Here is a tiny trained network, its code and every weight. The questions are about switching its units off for an input and a class, where a switched-off unit gives its printed mean instead of its output.

import numpy as np


def w(rows, s, z=0):
    codes = np.array(rows[::2]) - 128.0
    scale = np.full(codes.shape[1], s)
    scale[-1] = z or s
    return codes * scale


def norm(h):
    return h / np.sqrt((h * h).mean(-1, keepdims=True) + 1e-5)


def f(y):
    return np.maximum(y, 0)


def log_softmax(a):
    a = a - a.max(-1, keepdims=True)
    return a - np.log(np.exp(a).sum(-1, keepdims=True))


def net(x, mask):
    res = np.array(x, float).reshape(1, 8) / 4 @ E
    u = 0
    for l in range(4):
        y = f(norm(res) @ A[l][:, :-1].T + A[l][:, -1])
        res = res + np.where(mask[u : u + 3], y, B[l][:, -1]) @ B[l][:, :-1]
        u += 3
    return log_softmax(norm(res)[-1] @ U[:, :-1].T + U[:, -1])


A, B = {}, {}
E = w([
[134,143,90,112,165,157,180,134],'x0',
[106,93,130,121,171,136,99,112],'x1',
[9,114,149,128,169,117,85,84],'x2',
[160,148,139,91,168,62,108,115],'x3',
[111,120,210,196,137,200,154,225],'x4',
[123,185,130,187,142,139,200,114],'x5',
[154,104,114,89,174,106,126,111],'x6',
[142,254,49,78,148,169,72,143],'x7',
],0.007)
A[0] = w([
[175,69,151,120,153,103,202,76,86],'L0N0',
[85,166,162,228,147,128,252,116,21],'L0N1',
[83,111,211,166,156,131,129,137,2],'L0N2',
],0.015,0.0021)
B[0] = w([
[146,126,110,81,130,73,104,148,203],'L0N0',
[49,132,117,244,138,114,108,140,246],'L0N1',
[107,121,130,113,112,109,106,191,210],'L0N2',
],0.011)
A[1] = w([
[180,154,200,165,136,163,151,9,6],'L1N0',
[198,131,167,199,37,195,223,143,59],'L1N1',
[142,208,127,173,95,195,151,202,112],'L1N2',
],0.015,0.0024)
B[1] = w([
[131,166,33,87,98,134,62,227,130],'L1N0',
[33,110,80,253,161,127,209,214,184],'L1N1',
[142,184,175,26,125,152,73,154,255],'L1N2',
],0.0069,0.009)
A[2] = w([
[93,175,77,114,143,101,173,36,64],'L2N0',
[198,103,217,162,147,178,194,8,91],'L2N1',
[160,87,224,172,160,229,211,48,1],'L2N2',
],0.015,0.001)
B[2] = w([
[129,161,93,103,133,116,33,63,254],'L2N0',
[115,170,5,119,203,132,132,138,128],'L2N1',
[109,66,113,100,1,172,102,171,128],'L2N2',
],0.0074,0.0041)
A[3] = w([
[139,91,192,161,131,225,178,7,33],'L3N0',
[142,85,150,177,20,155,106,70,99],'L3N1',
[48,1,156,113,135,128,101,77,2],'L3N2',
],0.018,0.00095)
B[3] = w([
[45,129,86,104,187,174,73,114,128],'L3N0',
[80,115,124,141,210,89,126,155,147],'L3N1',
[63,223,73,254,134,167,90,98,254],'L3N2',
],0.0087,0.0091)
U = w([
[186,178,120,72,137,238,169,160,25],'0',
[130,163,74,63,134,100,41,54,232],'1',
[47,139,126,254,130,139,118,169,232],'2',
[157,63,224,95,109,96,133,154,28],'3',
[211,59,106,126,90,104,218,119,3],'4',
],0.0091,0.0029)

Each question gives the input, the list of numbers given to net, and the class t.
The units are the neurons (one row each of A and B). Each row of codes is followed by its name. A weight is (code - 128) times the scale printed after its matrix; where a second scale follows, it is the last column's (A, B and U).
mask holds one flag per neuron, layer by layer. A switched-off neuron (its flag False) gives its mean, the last column of its row in B, instead of its output. The means were averaged over made-up inputs and are rounded, as every weight is.
A unit's drop is (log p(t) with every unit on - log p(t) with that unit switched off) / (log p(t) with every unit on - log p(t) with every unit switched off).
The circuit of an input: a set's keep is (log p(t) with only the set's units on - log p(t) with every unit switched off) / (log p(t) with every unit on - log p(t) with every unit switched off). Starting from all 12 units, units are removed one at a time, each time the one whose removal leaves the highest keep (on an exact tie, the one counted first), for as long as the keep stays at least 0.8.
circuit, biggest first: the units of the circuit, biggest drop first
most important unit: the unit with the biggest drop
k most important neurons: the k neurons with the biggest drops, biggest first
k most important neurons of layer l: the k neurons of layer l with the biggest drops, biggest first
drop of u: that unit's drop, to one decimal
input [-6,4,-7,6,8,0,8,-6], class 3: 2 most important neurons : (L0N0; L0N1)
input [-7,-5,0,7,4,-5,-3,5], class 3: most important unit : L3N2
input [5,-3,-7,-3,-3,-5,-2,3], class 0: circuit, biggest first : (L0N1; L3N2; L0N0)
input [-1,-3,1,-4,4,3,7,6], class 0: circuit, biggest first : (L1N2; L3N2; L0N1)
input [1,-4,-5,4,-5,4,-3,2], class 1: circuit, biggest first : (L2N0; L0N2; L3N2)
input [7,-6,-1,-2,1,-3,6,-2], class 4: 2 most important neurons : (L3N2; L1N2)
input [-4,-1,0,-4,-3,-1,3,1], class 1: 2 most important neurons : (L0N1; L0N2)
input [-1,-4,-4,-5,0,-5,8,-8], class 4: 4 most important neurons : (L0N0; L0N1; L2N0; L1N2)
input [-7,1,1,-1,8,-3,1,5], class 1: 3 most important neurons : (L0N1; L1N2; L1N1)
input [2,7,-4,-4,-8,-1,-4,-7], class 1: 2 most important neurons : (L0N1; L0N0)
input [-1,7,-7,7,-1,-5,7,-3], class 3: circuit, biggest first : (L0N1; L3N2)
input [2,-1,-1,1,6,-1,-6,8], class 0: 2 most important neurons : (L1N2; L0N1)
input [-5,-2,-2,-4,-8,0,5,-5], class 1: 2 most important neurons : (L0N1; L0N0)
input [7,5,-1,0,-7,7,-3,2], class 1: most important unit : L2N0
input [-7,-6,-4,-6,-7,-1,7,-5], class 1: 2 most important neurons of layer 0 : (L0N1; L0N2)
input [3,8,-7,-6,-6,-3,4,-6], class 1: 2 most important neurons of layer 0 : (L0N1; L0N0)
input [-1,3,-1,8,1,3,0,2], class 1: 2 most important neurons of layer 0 : (L0N1; L0N2)
input [-2,2,3,-6,-4,2,8,0], class 1: 2 most important neurons of layer 0 : (L0N1; L0N2)
input [2,-8,0,-7,0,-3,-2,7], class 0: drop of L3N2 : 0.1
input [-3,2,3,-4,4,2,7,7], class 0: most important neuron : (L0N1)
input [6,6,1,-8,-7,2,6,-3], class 1: drop of L0N1 : 0.2
input [5,-6,-6,7,1,-7,-4,-3], class 4: drop of L0N0 : -0.1
input [-2,1,-7,4,-3,-6,-2,-5], class 4: drop of L0N1 : 0.4
